Below are the code and all the weights of a small trained network. Each question names an input and a class and asks about switching units off, where a switched-off unit gives its printed mean instead of its output.

import numpy as np


def w(rows, s, z=0):
    codes = np.array(rows[::2]) - 128.0
    scale = np.full(codes.shape[1], s)
    scale[-1] = z or s
    return codes * scale


def norm(h):
    return h / np.sqrt((h * h).mean(-1, keepdims=True) + 1e-5)


def f(y):
    return y / 2 * (1 + np.tanh(0.7978845608 * (y + 0.044715 * y**3)))


def log_softmax(a):
    a = a - a.max(-1, keepdims=True)
    return a - np.log(np.exp(a).sum(-1, keepdims=True))


def net(x, mask):
    res = np.array(x, float).reshape(1, 3) / 4 @ E
    u = 0
    for l in range(2):
        y = f(norm(res) @ A[l][:, :-1].T + A[l][:, -1])
        res = res + np.where(mask[u : u + 4], y, B[l][:, -1]) @ B[l][:, :-1]
        u += 4
    return log_softmax(norm(res)[-1] @ U[:, :-1].T + U[:, -1])


A, B = {}, {}
E = w([
[85,246,94,162,79,71,171,103,179],'x0',
[74,134,233,175,43,109,197,193,27],'x1',
[58,106,206,6,1,55,11,56,187],'x2',
],0.0071)
A[0] = w([
[160,216,148,121,191,173,177,200,148,220],'0.n0',
[93,181,40,104,213,105,144,17,253,16],'0.n1',
[75,255,25,115,90,24,136,111,59,2],'0.n2',
[115,204,17,162,81,50,175,108,239,23],'0.n3',
],0.0073,0.0056)
B[0] = w([
[135,169,150,116,147,85,64,63,89,254],'0.n0',
[234,68,46,107,73,87,149,120,32,223],'0.n1',
[53,44,142,221,184,86,105,177,115,175],'0.n2',
[27,90,166,207,189,165,63,246,149,209],'0.n3',
],0.012,0.0059)
A[1] = w([
[85,200,185,170,49,72,254,199,79,192],'1.n0',
[61,133,87,82,16,70,51,145,214,2],'1.n1',
[176,72,194,45,171,206,74,142,87,9],'1.n2',
[186,197,68,228,208,143,211,174,113,69],'1.n3',
],0.0087,0.0041)
B[1] = w([
[192,71,58,100,139,131,52,131,126,254],'1.n0',
[143,215,124,145,187,226,253,99,155,222],'1.n1',
[58,120,75,218,134,79,99,151,177,214],'1.n2',
[87,130,209,59,92,166,184,126,224,222],'1.n3',
],0.013,0.0066)
U = w([
[60,44,131,228,177,104,92,193,194,27],'0',
[247,54,48,53,74,114,109,147,118,252],'1',
[88,254,234,2,80,115,209,58,201,8],'2',
[139,167,64,219,114,59,102,91,60,190],'3',
],0.011,0.0032)

Each question gives the input, the list of numbers given to net, and the class t.
The units are the neurons (one row each of A and B). Each row of codes is followed by its name. A weight is (code - 128) times the scale printed after its matrix; where a second scale follows, it is the last column's (A, B and U).
mask holds one flag per neuron, layer by layer. A switched-off neuron (its flag False) gives its mean, the last column of its row in B, instead of its output. The means were averaged over made-up inputs and are rounded, as every weight is.
A unit's drop is (log p(t) with every unit on - log p(t) with that unit switched off) / (log p(t) with every unit on - log p(t) with every unit switched off).
The circuit of an input: a set's keep is (log p(t) with only the set's units on - log p(t) with every unit switched off) / (log p(t) with every unit on - log p(t) with every unit switched off). Starting from all 8 units, units are removed one at a time, each time the one whose removal leaves the highest keep (on an exact tie, the one counted first), for as long as the keep stays at least 0.8.
circuit, biggest first: the units of the circuit, biggest drop first
top k neurons: the k neurons with the biggest drops, biggest first
k most important neurons of layer l: the k neurons of layer l with the biggest drops, biggest first
drop when u is switched off: that unit's drop, to one decimal
input [-6,-4,8], class 2: top 3 neurons -> 1.n1; 0.n3; 1.n0
input [2,3,-7], class 2: top neuron -> 1.n3
input [7,7,3], class 0: top 2 neurons -> 0.n2; 0.n1
input [2,-6,-6], class 1: top 4 neurons -> 0.n1; 1.n1; 0.n0; 1.n3
input [4,-2,-5], class 2: 2 most important neurons of layer 1 -> 1.n3; 1.n0
input [7,-4,1], class 0: 2 most important neurons of layer 0 -> 0.n3; 0.n2
input [5,-6,-6], class 1: top 2 neurons -> 0.n1; 1.n2
input [-1,3,-3], class 3: top 2 neurons -> 0.n0; 1.n1
input [7,-5,5], class 0: top 2 neurons -> 0.n3; 0.n2
input [-3,3,1], class 3: 2 most important neurons of layer 1 -> 1.n2; 1.n3
input [8,6,4], class 0: top 2 neurons -> 0.n2; 0.n1
input [3,5,-1], class 1: top 2 neurons -> 1.n0; 0.n3
input [2,4,-4], class 1: top 2 neurons -> 1.n0; 1.n1
input [7,-1,5], class 0: circuit, biggest first -> 0.n3
input [-1,-2,-2], class 3: top 3 neurons -> 0.n0; 1.n0; 1.n3
input [7,-8,-6], class 1: top 4 neurons -> 0.n1; 1.n2; 1.n3; 0.n0
input [-4,6,6], class 1: 2 most important neurons of layer 0 -> 0.n0; 0.n3
input [-6,8,-3], class 1: top 2 neurons -> 1.n0; 0.n3
input [-6,7,-5], class 1: 2 most important neurons of layer 1 -> 1.n0; 1.n1
input [8,5,6], class 0: circuit, biggest first -> 0.n2
input [-7,-7,4], class 0: 2 most important neurons of layer 1 -> 1.n2; 1.n0
input [-3,1,-2], class 3: 3 most important neurons of layer 0 -> 0.n0; 0.n3; 0.n2
input [5,-7,-5], class 1: 2 most important neurons of layer 1 -> 1.n2; 1.n3
input [3,-3,-8], class 2: drop when 1.n3 is switched off -> 0.6
input [8,0,-3], class 0: drop when 0.n3 is switched off -> 0.2
input [3,7,0], class 1: drop when 1.n1 is switched off -> 0.0
